Below is a small trained network, with its code and all its weights. Each question gives an input and a class and asks what happens when units are switched off, that is, made to give their printed mean instead of their output.

import numpy as np


def w(rows, s, z=0):
    codes = np.array(rows[::2]) - 128.0
    scale = np.full(codes.shape[1], s)
    scale[-1] = z or s
    return codes * scale


def norm(h):
    return h / np.sqrt((h * h).mean(-1, keepdims=True) + 1e-5)


def f(y):
    return y / 2 * (1 + np.tanh(0.7978845608 * (y + 0.044715 * y**3)))


def log_softmax(a):
    a = a - a.max(-1, keepdims=True)
    return a - np.log(np.exp(a).sum(-1, keepdims=True))


def net(x, mask):
    res = np.array(x, float).reshape(1, 3) / 4 @ E
    u = 0
    for l in range(2):
        y = f(norm(res) @ A[l][:, :-1].T + A[l][:, -1])
        res = res + np.where(mask[u : u + 10], y, B[l][:, -1]) @ B[l][:, :-1]
        u += 10
    return log_softmax(norm(res)[-1] @ U[:, :-1].T + U[:, -1])


A, B = {}, {}
E = w([
[118,133,151,120,173,127,33,80,196,85],'x0',
[129,110,170,28,170,250,122,167,114,114],'x1',
[154,147,38,123,152,112,116,146,81,28],'x2',
],0.0014)
A[0] = w([
[78,142,156,81,136,95,35,95,189,65,5],'0.n0',
[156,113,97,141,94,132,178,157,83,157,99],'0.n1',
[88,132,122,158,148,175,49,42,180,116,37],'0.n2',
[190,69,182,132,99,141,139,80,179,162,2],'0.n3',
[123,88,157,83,154,223,123,150,110,81,146],'0.n4',
[95,111,104,69,66,110,212,160,74,168,161],'0.n5',
[103,67,185,130,106,118,81,125,154,252,33],'0.n6',
[90,179,111,207,87,53,102,116,164,130,142],'0.n7',
[134,98,180,109,133,108,188,132,190,207,23],'0.n8',
[171,155,44,64,153,76,88,122,46,36,64],'0.n9',
],0.0026,0.00039)
B[0] = w([
[177,95,170,179,116,120,225,192,82,128,199],'0.n0',
[130,118,187,159,149,168,127,94,187,85,171],'0.n1',
[206,113,147,143,101,156,250,197,133,115,185],'0.n2',
[96,152,39,92,154,130,150,153,149,98,149],'0.n3',
[120,147,78,152,93,77,88,185,89,157,214],'0.n4',
[202,100,191,142,174,101,94,157,219,59,205],'0.n5',
[50,173,86,91,90,42,151,90,70,13,211],'0.n6',
[161,154,126,101,121,189,65,137,120,172,239],'0.n7',
[165,202,49,107,152,157,140,140,112,54,175],'0.n8',
[43,186,170,85,81,113,198,69,176,153,247],'0.n9',
],0.0025,0.0015)
A[1] = w([
[147,118,165,138,99,138,158,89,60,255,180],'1.n0',
[32,150,81,137,120,141,164,67,165,86,122],'1.n1',
[159,123,65,155,103,120,117,76,178,151,24],'1.n2',
[164,163,179,74,164,156,41,57,204,156,255],'1.n3',
[158,118,99,221,88,53,143,66,154,122,2],'1.n4',
[159,104,33,112,97,73,44,209,130,114,206],'1.n5',
[92,76,101,84,167,198,64,192,87,152,66],'1.n6',
[193,96,170,167,162,117,185,176,160,78,68],'1.n7',
[109,121,118,95,135,191,162,133,156,88,100],'1.n8',
[145,120,65,183,128,153,46,64,108,216,27],'1.n9',
],0.0032,0.0011)
B[1] = w([
[124,160,96,152,114,187,136,247,103,89,129],'1.n0',
[94,150,158,52,113,70,157,188,89,136,194],'1.n1',
[60,108,206,99,148,125,120,96,92,197,145],'1.n2',
[162,178,56,238,59,134,201,214,70,65,157],'1.n3',
[113,64,136,67,198,163,101,108,123,118,254],'1.n4',
[141,185,154,254,99,224,154,212,84,118,156],'1.n5',
[102,104,140,165,184,71,80,72,104,224,168],'1.n6',
[134,49,171,148,175,172,103,73,178,126,185],'1.n7',
[74,104,144,126,137,60,128,38,112,142,164],'1.n8',
[96,96,149,114,215,133,85,124,57,217,123],'1.n9',
],0.0027,0.0023)
U = w([
[68,163,142,39,113,59,153,104,119,106,143],'0',
[97,117,140,160,177,152,49,146,56,219,137],'1',
[172,43,182,130,163,160,136,88,204,97,133],'2',
[167,182,94,179,47,154,162,196,132,89,160],'3',
[195,149,9,104,69,142,54,104,207,184,23],'4',
[193,146,19,101,28,155,30,86,208,191,9],'5',
[199,152,5,104,41,150,45,82,216,203,11],'6',
[206,154,16,106,58,145,63,84,197,196,12],'7',
],0.011)

Each question gives the input, the list of numbers given to net, and the class t.
The units are the neurons (one row each of A and B). Each row of codes is followed by its name. A weight is (code - 128) times the scale printed after its matrix; where a second scale follows, it is the last column's (A, B and U).
mask holds one flag per neuron, layer by layer. A switched-off neuron (its flag False) gives its mean, the last column of its row in B, instead of its output. The means were averaged over made-up inputs and are rounded, as every weight is.
A unit's drop is (log p(t) with every unit on - log p(t) with that unit switched off) / (log p(t) with every unit on - log p(t) with every unit switched off).
The circuit of an input: a set's keep is (log p(t) with only the set's units on - log p(t) with every unit switched off) / (log p(t) with every unit on - log p(t) with every unit switched off). Starting from the 12 units with the biggest drops (on a tie, the unit counted first), units are removed one at a time, each time the one whose removal leaves the highest keep (on an exact tie, the one counted first), for as long as the keep stays at least 0.8.
units of the circuit, in order: the units of the circuit, biggest drop first
unit that matters most: the unit with the biggest drop
k most important neurons: the k neurons with the biggest drops, biggest first
k most important neurons of layer l: the k neurons of layer l with the biggest drops, biggest first
input [-5,0,-4], class 2: unit that matters most => 0.n5
input [-4,-2,2], class 2: units of the circuit, in order => 0.n5, 1.n7
input [-2,7,-4], class 1: units of the circuit, in order => 1.n6, 0.n4
input [-7,5,-7], class 0: 3 most important neurons of layer 0 => 0.n6, 0.n0, 0.n2
input [-8,6,7], class 2: 2 most important neurons => 0.n5, 0.n6
input [4,7,8], class 0: units of the circuit, in order => 0.n9, 1.n8
input [-4,-5,0], class 1: 3 most important neurons => 0.n2, 0.n7, 0.n0
input [-1,7,3], class 1: units of the circuit, in order => 1.n6, 0.n4
input [6,-5,2], class 2: 3 most important neurons of layer 0 => 0.n0, 0.n2, 0.n4
input [0,0,-2], class 3: 2 most important neurons of layer 1 => 1.n5, 1.n4
input [-6,1,-5], class 2: 4 most important neurons => 0.n5, 0.n9, 1.n7, 0.n1
input [-3,-2,-2], class 3: units of the circuit, in order => 0.n0, 0.n2, 0.n5, 1.n3
input [0,-3,1], class 3: units of the circuit, in order => 1.n3, 0.n7, 0.n4
input [-4,-5,6], class 0: 2 most important neurons => 0.n9, 0.n4
input [3,-2,2], class 3: 3 most important neurons => 1.n0, 0.n5, 0.n7
input [-1,1,-3], class 3: units of the circuit, in order => 1.n4
input [-5,-5,-3], class 1: 4 most important neurons => 0.n9, 0.n2, 0.n0, 0.n7
input [-5,3,6], class 0: 2 most important neurons => 0.n9, 0.n0
input [6,-3,5], class 2: 3 most important neurons => 0.n0, 0.n2, 0.n6
input [-4,-6,-3], class 1: 2 most important neurons => 0.n9, 0.n7
